Below is a small trained network, with its code and all its weights. Each question gives an input and a target symbol and asks what happens when units are switched off, that is, made to give their printed mean instead of their output.

import numpy as np


def w(rows, s, z=0):
    codes = np.array(rows[::2]) - 128.0
    scale = np.full(codes.shape[1], s)
    scale[-1] = z or s
    return codes * scale


def f(y):
    return y / 2 * (1 + np.tanh(0.7978845608 * (y + 0.044715 * y**3)))


def softmax(a):
    e = np.exp(a - a.max(-1, keepdims=True))
    return e / e.sum(-1, keepdims=True)


def log_softmax(a):
    a = a - a.max(-1, keepdims=True)
    return a - np.log(np.exp(a).sum(-1, keepdims=True))


def net(x, mask):
    ids = ['Ωαγεζστ'.index(c) for c in x.split()]
    T = len(ids)
    res = E[ids] + P[:T]
    r = res
    for j in range(2):
        rows = slice(2 * j, 2 * j + 2)
        q, k, v = (r @ M[0][rows].T for M in (Q, K, V))
        z = softmax(np.where(np.tri(T) > 0, q @ k.T / 2**0.5, -1e9)) @ v
        o = O[0][rows]
        res = res + np.where(mask[j], z, o[:, -1]) @ o[:, :-1]
    y = f(res @ A[0][:, :-1].T + A[0][:, -1])
    res = res + np.where(mask[2:18], y, B[0][:, -1]) @ B[0][:, :-1]
    return log_softmax(res[-1] @ U[:, :-1].T + U[:, -1])


Q, K, V, O, A, B = {}, {}, {}, {}, {}, {}
E = w([
[163,77,130,110,135],'Ω',
[125,142,85,62,161],'α',
[42,121,109,251,106],'γ',
[100,177,36,85,185],'ε',
[140,175,118,139,55],'ζ',
[123,194,76,184,187],'σ',
[195,126,134,147,162],'τ',
],0.024)
P = w([
[87,148,195,100,156],'0',
[136,152,154,69,167],'1',
[163,149,109,57,163],'2',
[188,148,81,63,165],'3',
[206,138,72,63,159],'4',
[218,127,56,56,146],'5',
[241,118,55,66,129],'6',
[253,108,66,58,167],'7',
[252,86,48,52,163],'8',
],0.0072)
Q[0] = w([
[116,154,111,67,104],'head 1',
[235,77,34,8,166],'head 1',
[165,145,154,88,34],'head 2',
[255,178,9,121,151],'head 2',
],0.0084)
K[0] = w([
[72,130,141,65,117],'head 1',
[110,166,150,115,1],'head 1',
[145,147,126,165,202],'head 2',
[158,74,7,210,37],'head 2',
],0.0088)
V[0] = w([
[48,130,62,188,193],'head 1',
[167,190,103,184,1],'head 1',
[201,162,131,12,163],'head 2',
[154,74,109,170,241],'head 2',
],0.0062)
O[0] = w([
[238,106,99,171,208,120],'head 1',
[2,187,175,193,74,255],'head 1',
[197,219,187,97,129,77],'head 2',
[180,193,61,188,98,120],'head 2',
],0.0096,0.0051)
A[0] = w([
[128,178,97,212,121,112],'neuron 1',
[163,17,71,127,163,2],'neuron 2',
[133,148,186,191,102,147],'neuron 3',
[82,43,132,109,194,155],'neuron 4',
[102,166,222,116,70,52],'neuron 5',
[199,113,209,159,90,164],'neuron 6',
[97,76,126,172,111,118],'neuron 7',
[189,94,145,135,59,134],'neuron 8',
[189,161,223,64,95,113],'neuron 9',
[163,49,91,106,163,99],'neuron 10',
[109,122,111,192,200,139],'neuron 11',
[165,69,124,9,42,113],'neuron 12',
[118,122,140,214,118,140],'neuron 13',
[32,129,203,151,95,77],'neuron 14',
[128,60,67,185,100,111],'neuron 15',
[91,180,106,163,145,132],'neuron 16',
],0.012)
B[0] = w([
[142,63,180,104,127,235],'neuron 1',
[130,76,106,119,83,178],'neuron 2',
[150,111,119,126,73,197],'neuron 3',
[188,146,141,157,83,209],'neuron 4',
[99,166,162,131,133,191],'neuron 5',
[62,56,47,176,138,186],'neuron 6',
[140,170,133,83,132,186],'neuron 7',
[69,112,136,184,184,156],'neuron 8',
[65,177,176,134,168,209],'neuron 9',
[105,139,133,127,87,192],'neuron 10',
[134,128,165,111,107,254],'neuron 11',
[56,38,245,43,129,161],'neuron 12',
[129,144,47,96,98,212],'neuron 13',
[237,86,131,143,183,247],'neuron 14',
[103,168,103,127,181,236],'neuron 15',
[195,110,151,135,92,246],'neuron 16',
],0.011,0.0081)
U = w([
[205,77,183,199,171,54],'Ω',
[131,20,79,176,84,232],'α',
[102,173,148,181,80,204],'γ',
[94,128,139,92,131,55],'ε',
[94,117,110,253,218,243],'ζ',
[81,14,141,174,150,69],'σ',
[142,196,53,129,175,3],'τ',
],0.0073,0.0032)

Each question gives the input, a string of symbols that net reads in full, and the target symbol t.
The units are the heads (2 rows each of Q, K, V and O) and the neurons (one row each of A and B). Each row of codes is followed by its name. A weight is (code - 128) times the scale printed after its matrix; where a second scale follows, it is the last column's (O, A, B and U).
mask holds one flag per unit, heads first, then neurons. A switched-off unit (its flag False) gives its mean, the last column of its rows in O or B, instead of its output. The means were averaged over made-up inputs and are rounded, as every weight is.
A unit's drop is (log p(t) with every unit on - log p(t) with that unit switched off) / (log p(t) with every unit on - log p(t) with every unit switched off).
The circuit of an input: a set's keep is (log p(t) with only the set's units on - log p(t) with every unit switched off) / (log p(t) with every unit on - log p(t) with every unit switched off). Starting from the 12 units with the biggest drops (on a tie, the unit counted first), units are removed one at a time, each time the one whose removal leaves the highest keep (on an exact tie, the one counted first), for as long as the keep stays at least 0.8.
units of the circuit, in order: the units of the circuit, biggest drop first
top k neurons: the k neurons with the biggest drops, biggest first
heads that matter: for each layer, one digit per head in row order, 1 if its drop is at least 0.15 and else 0, layers parted by /
drop when u is switched off: that unit's drop, to one decimal
input α α τ ε τ α τ α, target ε: units of the circuit, in order : (neuron 12; head 1; head 2; neuron 14)
input τ ε τ γ, target α: units of the circuit, in order : (neuron 13; neuron 3)
input ζ ε τ Ω τ, target γ: units of the circuit, in order : (head 1)
input ε ζ γ ζ σ σ σ, target α: heads that matter : 10
input α τ σ τ τ σ, target Ω: heads that matter : 01
input Ω ζ α τ ε τ τ Ω α, target γ: units of the circuit, in order : (head 1; head 2)
input γ τ γ ε ε τ α α, target α: units of the circuit, in order : (neuron 2; head 2)
input ζ ζ σ, target Ω: top 2 neurons : (neuron 16; neuron 14)
input ζ Ω ε, target Ω: top 3 neurons : (neuron 14; neuron 16; neuron 13)
input σ Ω τ ε γ σ, target α: heads that matter : 11
input Ω τ σ σ σ Ω, target σ: top 2 neurons : (neuron 12; neuron 8)
input Ω τ ε τ τ Ω, target σ: top 3 neurons : (neuron 12; neuron 6; neuron 8)
input ζ ζ ζ, target Ω: drop when head 1 is switched off : 1.0
input σ γ α τ, target α: drop when neuron 2 is switched off : 0.7
input ε γ γ, target α: units of the circuit, in order : (neuron 13)
input ε σ ζ, target ζ: drop when neuron 6 is switched off : 0.1
input Ω τ τ τ Ω α ε τ α, target ε: drop when neuron 8 is switched off : 0.0
